Rows near named flat spaces through zero (a row that begins with a name and a colon came from that space):
z837_z106: [-22   1  -8  41 -48 -44  29  -1 -35 -12  15 -12 -15  47  31 -35 -11   7
  12   3  19  24]
z216_z219: [ 16 -25 -15 -17  10  -6   7  13   6  -4 -22  20  -6  12 -30  30 -20 -22
 -35  23  -6 -37]
z110_z905: [ -2 -24 -21   1  -8 -24 -27  21  -6  16  20  20  -3  11  -9  29  20 -14
  22  16 -21  -7]
z111_z58: [ -2 -21  15  -2   1   5  -7  23  -5  39 -27  13  23 -29 -13  -7   1 -21
  16  33  26 -40]
[-20  -4  -6  17  15 -11   0 -30   1   5 -42  11  28 -13 -16 -11   0 -18
  16  18  21  21]
z111_z58
z578_z768: [ -9  10  34  26  11  23 -16  -7 -19  -7  16  17 -10 -11   4  -7  -4  23
  17 -10 -20 -16]
[ 21  -3 -22 -28  17  -8 -10  -3   3  -6   3   4  -6   1  23   9  -6   3
  10   2   5 -32]
z111_z58
z837_z106: [ -4  11 -34  -5 -10 -26   5  31 -17   2  23  13  18  21  -3 -17  -1   9
  34  11  20 -12]
z111_z58: [ -8  18 -25  18   9   8   8 -38  -2 -31  20   6 -20  32  -9  -7   1  17
 -14   7 -13  56]
z786_z690: [-25 -16  -2   3  15  13  13   0  25   5 -35  32   3 -10  22   8 -37  25
  32 -18  23   7]
[  7  41  26  22 -30  20 -29 -29 -11  36  36 -25   5 -45  52 -63  25  28
  37 -38   4  61]
z216_z219
z110_z905: [  9  39  27 -12   3  14  39   3   2 -45  -5 -16  18  -1  12 -33 -13  11
 -42 -17  36   0]
z578_z768: [ 47 -14  22   0   3 -38   9  30  22 -20 -50  22  43  22 -23 -21   5   2
  29  36  38  -8]
[ -9   2  24 -19   9  -8  15  -5  -3 -10  -1   6  10   4  19 -16  -5   9
 -17  -1   0  -4]
z110_z905
[-53  -3  -1  -5   6  40  15 -22  10  -9  -8  59 -17  15  29  10 -43   5
  29 -47  30  19]
z786_z690
[ -7  52 -35  -6   7  17 -20 -19   9  51  46 -44  40 -12  29  40 -19 -27
 -11  -2 -27  47]
z578_z768
z486_z611: [ 48  31  11 -12 -22  -8  24   3  -6   8  -8 -10  -6 -31 -14  -5  23 -13
  21  25  17   7]
[ 10 -31 -41   4 -12 -15  24  -8  23  -9 -14   0  28   3  23   5  -1   9
 -49  25   2 -10]
z578_z768
[ 23 -13 -21  26  27   0 -46  17 -11  59  -2  -6  -9  -6  -9  21   2   3
  -2  22  10   7]
z110_z905
[-32  25   2  -8 -22 -65  19 -43 -13 -31 -26  -6 -41  38  14  33  -6 -29
  22   5  -8   1]
z837_z106
[ 23   1   5   8  26  36   1   1   9  33   2 -28  -4 -10   1 -15 -13  -1
  -3 -19  22   5]
z110_z905
[-17  28   3  -8   1 -54 -11  -3 -16  16  11  13  -9  -9 -10  12  10 -23
   5   8   7  -8]
z837_z106
[  8  12 -49 -25 -23   0   6 -16  21  33   7 -40  57  -4  23  36 -23 -16
 -52  -1  -6  23]
z578_z768
[ -3   3 -13  31  21   0   1 -36   1  14 -34   8  21 -13 -41 -21  17 -13
  12  14  21  34]
z111_z58
[-12   0  -4  11   8   3  -5 -12  -6   4  -3 -14 -14  18  10   2   0   8
  -1   4 -19  -4]
z486_z611
[-13 -18  -2  16 -17  -3  18 -19  -2 -31  20   5 -25  -6   6 -13  -4  48
 -30  -5  -8 -31]
z578_z768
[ 41 -15   8  -2   4 -44   1   7  40   3  29  -4   0 -23  12   7   2  12
  -5  14   2  -8]
z786_z690
[ 27 -19  28  41  -4  58 -26   8  14 -21  -1 -33 -27  21  48  -5 -23  -3
 -32 -21   0  23]
z837_z106
[-11  -3 -17  -5  -5  22   1 -24  -3   6  25 -12  -4   1   0   4   1   4
 -26 -12  -9   7]
z578_z768
[-16  37  -5  27  -8   6 -30 -25 -19  14  40 -12  10 -17  33   3 -12  28
 -22  13 -44  14]
z578_z768
[  0  -2  17  36  -9 -15   4 -13  -9 -35  12  17   5   1  26 -16   2  80
 -20  11  -9 -42]
z578_z768
[ 12 -74 -42  15 -22 -36 -64  27  -3  70  21  17  -8  26 -33  73  33  10
  72  42 -30 -10]
z110_z905
[ 39  -1 -14   7  25   2 -14 -23 -21  31  -4  -6 -31 -10 -44 -22  32 -36
  22   7 -26  12]
z486_z611
z786_z690: [ -7  14   0  -9   8  19 -28   9 -13   8   1   7  10   3  -5  -4   3  -2
  -9   5   4  -5]
[-34   9 -17  27 -29  17   7   3 -68 -33  11   8 -21  26 -42 -13   0 -53
 -34 -11 -41  10]
z786_z690
[-20   1  36  38 -17  15  15   3   3   4 -15 -26   4   1 -21  -8  -8 -29
   2 -41   9  26]
z111_z58
[  6 -18  11   9  41  -8  -9  19   5 -23  -6   5  22 -27 -13 -15  -4 -17
  -5   2  -6  13]
z486_z611
[ -4  -2  -5  18 -23   0  32   6 -17  -8  -2  -4   6   2  12 -38  11  16
  11   0 -11   0]
z837_z106
[ 14  25   6   9  20  29  24 -16   3  -5  -7 -33   8  -8  12 -33 -28   7
 -26 -25  45   6]
z110_z905
[  2  24 -22  24  -4  -3   6 -32   0 -14   6  -8 -11  20   4  -8   5  14
 -14  -7   2  58]
z111_z58
[ -1 -42 -35 -15 -10 -23  35  -1  20 -26 -19 -26  -1   9  19  -9  -2  16
 -72  19  21 -25]
z578_z768

Rows near named flat spaces through zero:
z579z564: [ -4 -16  58 -56  26  11 -29 -24   7  36  15  41 -29   2 -30  -1  10 -15
  12  55 -25 -13]
z706z680: [ 20  -9 -10   7  17  -4 -10   3  -6   4  -8   4 -12   1   9   6  -2  -7
   6   5 -12  -2]
z796z500: [  7 -19   5  14 -31  -4  16  -3  13  11 -11   0  -3  34   9  15   3  21
   2  24 -10  14]
z108z938: [ -2   8  -5  -2  24   2   2 -10  11 -22  14 -26 -17 -21   0  16  13  14
   1 -30  10  11]
z624z97: [-21  10  11 -13  -4   2 -11  -6  25 -28  30   2  20  -1   0   5  -5 -17
  18 -32 -17   7]
z472z926: [-38  26  20 -37 -32   0 -15 -11   7   6 -19  -9  -9  61  -8  53   6  13
   8 -55   4  40]
z508z212: [  6   3  -3  -5  -4   3  15  -6  -6  -2   0 -18  -4  31  -8 -12 -22   2
  -2  -4  -6  -2]
z718z178: [  1  39  -4  28   0 -64  -9  62  21  -6 -33 -14  -5  11 -13 -34   2 -24
 -11  -7 -15   2]
z700z927: [-4  5 13  1 -6  1  9 20  6  5  2  2 -6  8  9  0  2 -3  6  4  4  6]
z579z564: [ 19  -8  26 -15  16  48  -9   0  17  17  30  32 -58 -15 -38 -62  18  10
 -13  14 -39   9]
z858z225: [  7 -27   8   3  -8   0   2   7 -22 -18 -29 -18 -43  40  21   1   3 -72
  20 -12 -25  -4]
z718z178: [ 31  14  -2 -33  57 -10  -4  -9 -29  22 -47  21  16 -14 -16 -12 -10 -20
  -1  27  10   2]
[  1  14 -36  39 -13  -7  25  17   6 -11 -12 -24  15  -4  19  -6 -11   9
  -8 -34   8   8]
z579z564
z37z643: [ 20  14  -5  25  28  30 -18  26 -17  27   3  -2 -24  42  17  -1   8  19
  -2 -12  13  19]
[ 12 -23   8 -56  -7  46 -34   1 -24  -6  -2   5 -57   9 -26 -22  19   7
 -23  11 -27 -11]
z579z564
[ 34 -17   6 -49  22   9  14  24 -28  23   1 -29  35 -28  10 -11  32 -24
  -6  -5 -19  -6]
z796z500
z108z938: [-20  25 -11 -50  33 -17  -7 -18  34   6  63 -11  57 -26 -65 -10 -15   7
 -20   0   1 -23]
[ 17  13  -5  20  17   8 -19  15  -6  -1   5   6  26 -19  -3 -15  -4 -19
   5  25 -22 -39]
z472z926
z508z212: [ -5 -11  -8  14   8  -3   2  -4   1   6  16   7  12 -21  16 -19  15   8
  37 -13  11  15]
z858z225: [ 58  38 -17  -2  20   8  44  23 -46 -12  13   6  25  68  28   4 -45 -18
  24   3  21  18]
[-16   5 -17  22 -23   3  10  45  33  -2 -15 -26  -6 -13 -34 -10  21  -8
 -10  -7  20  -1]
z718z178
[  3   2 -12  -5   4  -2   7  23  23 -15 -17  -1   2   5  -8  22   7  -9
 -28  23   6  21]
z508z212
[-10  -5  -5 -16 -36  17 -27  13   2  11   9 -29 -45  -5  16   4 -46  -9
  11 -33   1  26]
z858z225
[ 27   7 -14 -25 -22   8  -6  13  -7   8   1  -8 -17  25  24   7 -35 -28
  21 -18  -4  21]
z858z225
z37z643: [ 13  61  -8  43 -13  24  -2  22 -39  24   8 -15  -6  35  13  -5 -17  29
   2  16   2  38]
[-37   1   4  47 -45  10  31  23 -11   7  14   2 -31   2  48  16   8  24
   0  11  -7   7]
z108z938
z472z926: [-19  67  25 -42 -16  -3 -25  16 -12 -10 -23   6   0  28 -13  22  14   0
  38 -34 -17 -47]
[-22   3   9  15 -21 -12  35  26   0  25  19  29   0  42  21  11  26   1
  -7 -14  13  18]
z700z927
[ -5  13   7   7 -15   2   1   7 -16   3  11   9 -10  21  18  16  20   7
   2  19  -3  -4]
z108z938
z706z680: [-34  51  10 -56  17 -11  13 -11  30  10  24   8  21  27 -28 -17  37  -9
 -31   5  -5 -11]
[  2  -1  19  -6 -11   4 -38  -8  -3  -6  -4  10 -24 -12   2  15   6  -2
 -54  -1  -2 -26]
z508z212
[-10  -6  11 -16   8 -21  -7 -14  -6  10  -8   6  17   4   6  29  -9  -8
  13  17  11 -10]
z579z564
[  2   5 -12  23 -15   6 -30  19   7  20   2 -21 -11  17   4   1   5  -7
 -14  -7   4 -13]
z624z97
[ 31  23   9  20  -2 -15  20  29  20   1 -28  -6 -17   1  27  -3  -3 -30
  -5 -16 -15  17]
z718z178

Rows near named flat spaces through zero:
z434_z63: [ 39 -11  -2 -37  -1  13  17 -11   4 -16  10 -13  34   6   4  -1  17 -13
  15  -7   4  12]
z92_z996: [ 40 -15   6 -36  30  -6 -11  -3 -20 -30 -22 -26  12  37  -5  13  -7  -9
   8 -32 -74 -22]
z760_z655: [ -7  21  22  -6   5 -11 -23  -6   8   4  10 -18  -5  -8   8 -16  12 -10
 -33  -3   3 -11]
[-21   6   1  24   3   6  11  -4  27 -20  16  15  36 -57  15  13   5  -6
 -26  22  13  39]
z92_z996
[ 25   2  11   1  -8  13  -4   1  -4 -17  12 -11  14   2  22  -3   8  -8
   3   9  11   9]
z434_z63
z434_z63: [ 21   0  11 -29  11 -14  51  -7  11  21  20  28  37  11 -40   8 -13 -18
  17 -36  -9  -4]
z719_z647: [-15   7   4 -22   4 -14  -1  18   8  -4   3   7   4   6   4 -14  -4   2
  -4  10 -11  -8]
[ 49  -5   5  70 -16  27  -8 -93 -21  -1  -4 -31 -19 -30 -29  29  18 -10
  32 -35   3  42]
z719_z647
[-71   6 -24  20  16 -24  -2   2   3  42 -14  35 -31 -16 -47  -3 -13  22
 -10 -26 -28 -13]
z434_z63
z840_z263: [ -1  -9  29 -15  51  23   6  11 -16  24  -1 -21 -13  19  -9 -19  -1  25
  34  -8 -11   7]
[ 17   3  54  64   0 -13 -35  22  -8 -29  -1 -18 -24  19  69 -15  -9  -1
   4  34  65  -6]
z434_z63
[ 20  -1   1  22  -2  20   0 -37 -17   4  -7 -23 -10  -8 -12  17   7  -4
   9 -11   5  12]
z719_z647
z760_z655: [  2  23   8  20   7  15  22  22  -5  35   8 -20  20  -6 -10  -6   8 -25
  12 -24  -1 -18]
